Here is a tiny trained network, its code and every weight. The questions are about switching its units off for an input and a class, where a switched-off unit gives its printed mean instead of its output.

import numpy as np


def w(rows, s, z=0):
    codes = np.array(rows[::2]) - 128.0
    scale = np.full(codes.shape[1], s)
    scale[-1] = z or s
    return codes * scale


def f(y):
    return np.maximum(y, 0)


def log_softmax(a):
    a = a - a.max(-1, keepdims=True)
    return a - np.log(np.exp(a).sum(-1, keepdims=True))


def net(x, mask):
    res = np.array(x, float).reshape(1, 7) / 4 @ E
    y = f(res @ A[0][:, :-1].T + A[0][:, -1])
    res = res + np.where(mask, y, B[0][:, -1]) @ B[0][:, :-1]
    return log_softmax(res[-1] @ U[:, :-1].T + U[:, -1])


A, B = {}, {}
E = w([
[121,134,136,124,156,129,124,140,122,140,137,123],'x0',
[123,74,176,91,137,215,85,71,167,119,95,4],'x1',
[215,26,123,159,207,105,155,189,202,107,117,139],'x2',
[208,213,74,53,167,90,52,133,157,69,111,128],'x3',
[160,117,116,140,115,138,116,82,135,141,132,151],'x4',
[161,150,160,145,132,129,129,114,132,125,131,134],'x5',
[154,152,145,124,156,122,153,107,138,155,122,127],'x6',
],0.011)
A[0] = w([
[129,151,90,169,153,65,154,150,56,127,162,239,77],'N1',
[113,136,129,136,134,144,115,131,142,122,129,142,50],'N2',
[131,100,152,93,153,217,98,85,93,107,67,76,96],'N3',
[191,14,133,134,181,110,149,191,150,112,106,142,75],'N4',
[183,165,106,84,128,115,61,164,143,95,132,125,138],'N5',
[122,129,144,126,140,144,131,120,124,115,89,160,62],'N6',
[178,60,135,144,149,117,150,115,187,89,131,105,50],'N7',
[186,47,106,200,193,95,125,191,197,103,88,137,71],'N8',
[188,173,54,54,159,99,47,153,155,75,151,115,151],'N9',
[198,192,31,47,147,100,58,141,149,85,70,116,124],'N10',
[90,162,143,138,112,149,115,81,81,120,123,133,32],'N11',
[138,81,189,79,137,208,87,87,161,96,72,39,110],'N12',
[88,85,171,144,124,143,183,132,121,104,191,135,116],'N13',
[99,85,181,226,84,175,192,159,105,238,192,118,120],'N14',
[185,196,71,69,172,140,74,137,134,63,158,125,128],'N15',
[179,77,98,152,166,137,160,168,201,78,138,124,76],'N16',
[107,145,129,163,140,132,143,119,136,117,126,112,3],'N17',
[102,79,174,93,141,212,82,99,196,143,89,21,98],'N18',
[160,166,69,181,128,66,185,177,50,132,158,210,100],'N19',
[142,79,157,98,148,149,106,84,96,110,88,94,98],'N20',
[45,80,161,194,143,142,150,79,84,131,116,144,130],'N21',
[47,254,134,107,60,149,74,57,52,164,137,114,69],'N22',
[117,192,131,74,73,145,138,100,38,145,99,101,31],'N23',
[146,161,61,160,113,60,157,175,78,174,134,197,95],'N24',
[100,52,170,221,98,169,211,141,87,187,143,124,140],'N25',
[151,168,107,36,146,102,46,111,95,82,121,124,132],'N26',
[99,123,147,151,137,95,91,123,140,122,109,132,46],'N27',
[155,115,139,77,133,182,134,100,129,112,121,45,105],'N28',
[135,128,148,166,122,141,177,110,113,136,79,120,41],'N29',
],0.0081,0.0046)
B[0] = w([
[51,105,156,214,173,85,186,101,215,70,193,91,209],'N1',
[137,160,103,128,129,131,88,143,117,109,111,139,128],'N2',
[74,110,86,167,164,106,161,153,169,74,171,162,203],'N3',
[180,203,72,101,58,60,69,141,57,243,174,72,201],'N4',
[127,110,150,97,167,166,110,141,115,119,53,171,189],'N5',
[101,107,107,117,148,151,128,128,136,151,136,132,128],'N6',
[118,212,84,101,113,69,113,181,87,135,146,85,178],'N7',
[167,188,67,122,48,57,61,192,29,214,180,34,204],'N8',
[159,101,205,91,133,222,131,125,140,123,43,158,220],'N9',
[141,63,179,75,157,199,155,107,87,114,56,222,227],'N10',
[167,141,92,114,103,106,123,107,68,176,155,119,166],'N11',
[66,137,106,226,155,109,197,94,210,53,200,163,238],'N12',
[179,148,131,105,157,158,128,116,121,130,72,164,181],'N13',
[143,77,202,46,131,219,95,61,137,124,31,178,243],'N14',
[186,82,134,81,123,193,150,92,181,145,66,162,207],'N15',
[162,121,79,87,54,63,129,193,74,203,159,82,184],'N16',
[113,97,133,81,132,154,103,114,115,122,149,146,129],'N17',
[99,126,95,210,141,101,132,97,180,46,172,149,244],'N18',
[29,135,107,209,204,112,147,86,199,21,183,135,217],'N19',
[114,130,99,166,146,126,162,90,154,82,169,126,175],'N20',
[143,115,189,59,137,193,134,176,102,165,59,163,207],'N21',
[227,182,113,83,36,31,77,205,34,223,236,13,255],'N22',
[164,154,60,117,65,56,74,209,96,175,155,92,191],'N23',
[52,60,107,194,212,114,139,93,228,67,177,89,204],'N24',
[189,127,210,62,167,244,122,105,170,171,1,216,243],'N25',
[131,141,162,67,141,144,155,104,108,159,40,119,203],'N26',
[142,146,149,150,160,94,142,150,131,131,108,111,128],'N27',
[48,92,124,185,182,123,160,84,147,96,186,178,192],'N28',
[129,145,138,136,111,143,103,127,107,102,95,136,145],'N29',
],0.0063,0.015)
U = w([
[134,111,151,96,135,166,114,103,140,145,1,173,249],'0',
[55,120,100,213,149,90,123,100,193,55,200,140,101],'1',
[153,146,85,115,81,61,99,142,60,219,190,85,33],'2',
],0.013,0.002)

Each question gives the input, the list of numbers given to net, and the class t.
The units are the neurons (one row each of A and B). Each row of codes is followed by its name. A weight is (code - 128) times the scale printed after its matrix; where a second scale follows, it is the last column's (A, B and U).
mask holds one flag per neuron, in row order. A switched-off neuron (its flag False) gives its mean, the last column of its row in B, instead of its output. The means were averaged over made-up inputs and are rounded, as every weight is.
A unit's drop is (log p(t) with every unit on - log p(t) with that unit switched off) / (log p(t) with every unit on - log p(t) with every unit switched off).
The circuit of an input: a set's keep is (log p(t) with only the set's units on - log p(t) with every unit switched off) / (log p(t) with every unit on - log p(t) with every unit switched off). Starting from the 12 units with the biggest drops (on a tie, the unit counted first), units are removed one at a time, each time the one whose removal leaves the highest keep (on an exact tie, the one counted first), for as long as the keep stays at least 0.8.
units of the circuit, in order: the units of the circuit, biggest drop first
top k neurons: the k neurons with the biggest drops, biggest first
drop of u: that unit's drop, to one decimal
input [2,4,-6,4,5,-7,-5], class 2: units of the circuit, in order -> (N22)
input [3,6,6,-3,-1,-6,1], class 1: top 2 neurons -> (N12; N22)
input [2,8,8,-4,0,-4,-1], class 1: top 2 neurons -> (N12; N18)
input [-4,7,-5,-6,6,-5,-3], class 1: top 3 neurons -> (N12; N18; N3)
input [7,-4,2,-3,0,-6,3], class 1: top 2 neurons -> (N19; N1)
input [1,3,0,2,4,0,-8], class 1: top 2 neurons -> (N25; N14)
input [-6,6,7,-4,-6,1,-3], class 2: top 4 neurons -> (N4; N8; N16; N19)
input [-6,8,7,-6,-6,-2,1], class 1: top 3 neurons -> (N12; N18; N22)
input [5,-1,6,5,4,-3,4], class 2: top 4 neurons -> (N8; N4; N25; N16)
input [8,-6,-7,-7,-8,-4,5], class 0: top 2 neurons -> (N14; N25)
input [-2,-6,-6,3,-4,6,0], class 1: top 3 neurons -> (N19; N24; N1)
input [3,-2,3,-1,7,-6,-6], class 2: top 2 neurons -> (N12; N18)
input [-2,-6,-6,-7,2,-4,-7], class 0: drop of N14 -> 1.2
input [3,6,-8,-4,-7,6,7], class 2: drop of N22 -> 2.0
input [-2,-4,-7,-5,-8,8,1], class 2: units of the circuit, in order -> (N22)
input [5,7,7,-6,-6,-5,8], class 1: drop of N20 -> 0.1
